Here is a tiny trained network, its code and every weight. The questions are about switching its units off for an input and a class, where a switched-off unit gives its printed mean instead of its output.

import numpy as np


def w(rows, s, z=0):
    codes = np.array(rows[::2]) - 128.0
    scale = np.full(codes.shape[1], s)
    scale[-1] = z or s
    return codes * scale


def norm(h):
    return h / np.sqrt((h * h).mean(-1, keepdims=True) + 1e-5)


def f(y):
    return y / 2 * (1 + np.tanh(0.7978845608 * (y + 0.044715 * y**3)))


def log_softmax(a):
    a = a - a.max(-1, keepdims=True)
    return a - np.log(np.exp(a).sum(-1, keepdims=True))


def net(x, mask):
    res = np.array(x, float).reshape(1, 4) / 4 @ E
    u = 0
    for l in range(4):
        y = f(norm(res) @ A[l][:, :-1].T + A[l][:, -1])
        res = res + np.where(mask[u : u + 3], y, B[l][:, -1]) @ B[l][:, :-1]
        u += 3
    return log_softmax(norm(res)[-1] @ U[:, :-1].T + U[:, -1])


A, B = {}, {}
E = w([
[49,107,156,107],'x0',
[134,161,2,105],'x1',
[130,77,172,207],'x2',
[199,4,116,122],'x3',
],0.0055)
A[0] = w([
[190,180,246,67,34],'0.n1',
[254,96,32,102,247],'0.n2',
[150,131,118,185,148],'0.n3',
],0.009,0.0014)
B[0] = w([
[142,132,106,6,190],'0.n1',
[111,92,33,85,254],'0.n2',
[117,155,193,104,145],'0.n3',
],0.014,0.005)
A[1] = w([
[72,207,147,70,127],'1.n1',
[129,3,61,120,5],'1.n2',
[151,115,161,128,71],'1.n3',
],0.007,0.0027)
B[1] = w([
[8,165,3,144,252],'1.n1',
[1,95,173,182,247],'1.n2',
[255,70,244,99,103],'1.n3',
],0.0067,0.0026)
A[2] = w([
[178,163,112,161,2],'2.n1',
[99,59,212,61,78],'2.n2',
[85,245,165,99,186],'2.n3',
],0.011,0.0035)
B[2] = w([
[72,107,119,117,103],'2.n1',
[130,92,28,232,196],'2.n2',
[82,130,254,115,254],'2.n3',
],0.0089,0.0055)
A[3] = w([
[156,2,7,49,249],'3.n1',
[79,227,151,117,102],'3.n2',
[100,28,90,163,254],'3.n3',
],0.008,0.00076)
B[3] = w([
[120,255,129,62,254],'3.n1',
[119,4,158,224,173],'3.n2',
[91,186,98,178,194],'3.n3',
],0.0083,0.0082)
U = w([
[159,129,202,44,55],'0',
[108,112,185,184,71],'1',
[249,120,175,125,2],'2',
[174,106,209,142,109],'3',
[148,175,71,63,188],'4',
[208,93,116,244,108],'5',
[60,138,169,152,169],'6',
],0.017,0.0084)

Each question gives the input, the list of numbers given to net, and the class t.
The units are the neurons (one row each of A and B). Each row of codes is followed by its name. A weight is (code - 128) times the scale printed after its matrix; where a second scale follows, it is the last column's (A, B and U).
mask holds one flag per neuron, layer by layer. A switched-off neuron (its flag False) gives its mean, the last column of its row in B, instead of its output. The means were averaged over made-up inputs and are rounded, as every weight is.
A unit's drop is (log p(t) with every unit on - log p(t) with that unit switched off) / (log p(t) with every unit on - log p(t) with every unit switched off).
The circuit of an input: a set's keep is (log p(t) with only the set's units on - log p(t) with every unit switched off) / (log p(t) with every unit on - log p(t) with every unit switched off). Starting from all 12 units, units are removed one at a time, each time the one whose removal leaves the highest keep (on an exact tie, the one counted first), for as long as the keep stays at least 0.8.
circuit, biggest first: the units of the circuit, biggest drop first
k most important neurons: the k neurons with the biggest drops, biggest first
top k neurons in layer l: the k neurons of layer l with the biggest drops, biggest first
drop when u is switched off: that unit's drop, to one decimal
input [-4,1,6,8], class 4: top 2 neurons in layer 3 : (3.n1, 3.n2)
input [-6,-5,0,-4], class 0: 2 most important neurons : (0.n1, 0.n2)
input [2,6,-3,-3], class 6: 2 most important neurons : (0.n2, 0.n1)
input [0,-7,-1,4], class 4: circuit, biggest first : (0.n1, 2.n2)
input [-6,6,4,-7], class 1: circuit, biggest first : (3.n2, 3.n1, 2.n3, 0.n2)
input [-3,-4,4,-1], class 5: most important neuron : (0.n2)
input [-6,-6,-1,-1], class 0: circuit, biggest first : (0.n1, 0.n2)
input [4,-1,-7,-1], class 6: 2 most important neurons : (0.n2, 1.n1)
input [-4,-5,-8,-5], class 0: circuit, biggest first : (0.n1, 0.n2, 2.n3)
input [7,-1,3,2], class 5: circuit, biggest first : (0.n2, 2.n2, 2.n3)
input [-2,3,8,-3], class 1: circuit, biggest first : (3.n1, 0.n3, 3.n2)
input [-8,-4,4,-4], class 3: 2 most important neurons : (0.n2, 3.n1)
input [1,1,3,-1], class 1: circuit, biggest first : (0.n2, 3.n1)
input [3,-5,1,6], class 5: circuit, biggest first : (2.n2)
input [6,8,-7,-4], class 6: 2 most important neurons : (0.n2, 0.n1)
input [-1,6,6,-6], class 1: circuit, biggest first : (3.n2, 3.n1, 0.n2)
input [-5,-3,3,2], class 5: circuit, biggest first : (2.n2, 1.n1)
input [7,4,7,-4], class 1: 2 most important neurons : (0.n2, 3.n1)
input [2,0,5,-3], class 1: 2 most important neurons : (3.n1, 0.n1)
input [-1,-5,2,3], class 5: circuit, biggest first : (2.n2)
input [-8,-1,7,-1], class 3: top 2 neurons in layer 0 : (0.n3, 0.n1)
input [3,-2,-8,-1], class 6: 2 most important neurons : (0.n2, 1.n1)
input [-3,-7,4,3], class 5: 3 most important neurons : (2.n2, 0.n2, 2.n3)
input [2,2,5,-6], class 1: drop when 0.n2 is switched off : 0.1
input [8,8,0,-2], class 1: drop when 2.n2 is switched off : 0.1
input [-4,-3,7,-7], class 3: drop when 2.n1 is switched off : 0.0
input [3,6,8,-7], class 1: drop when 3.n2 is switched off : 0.2
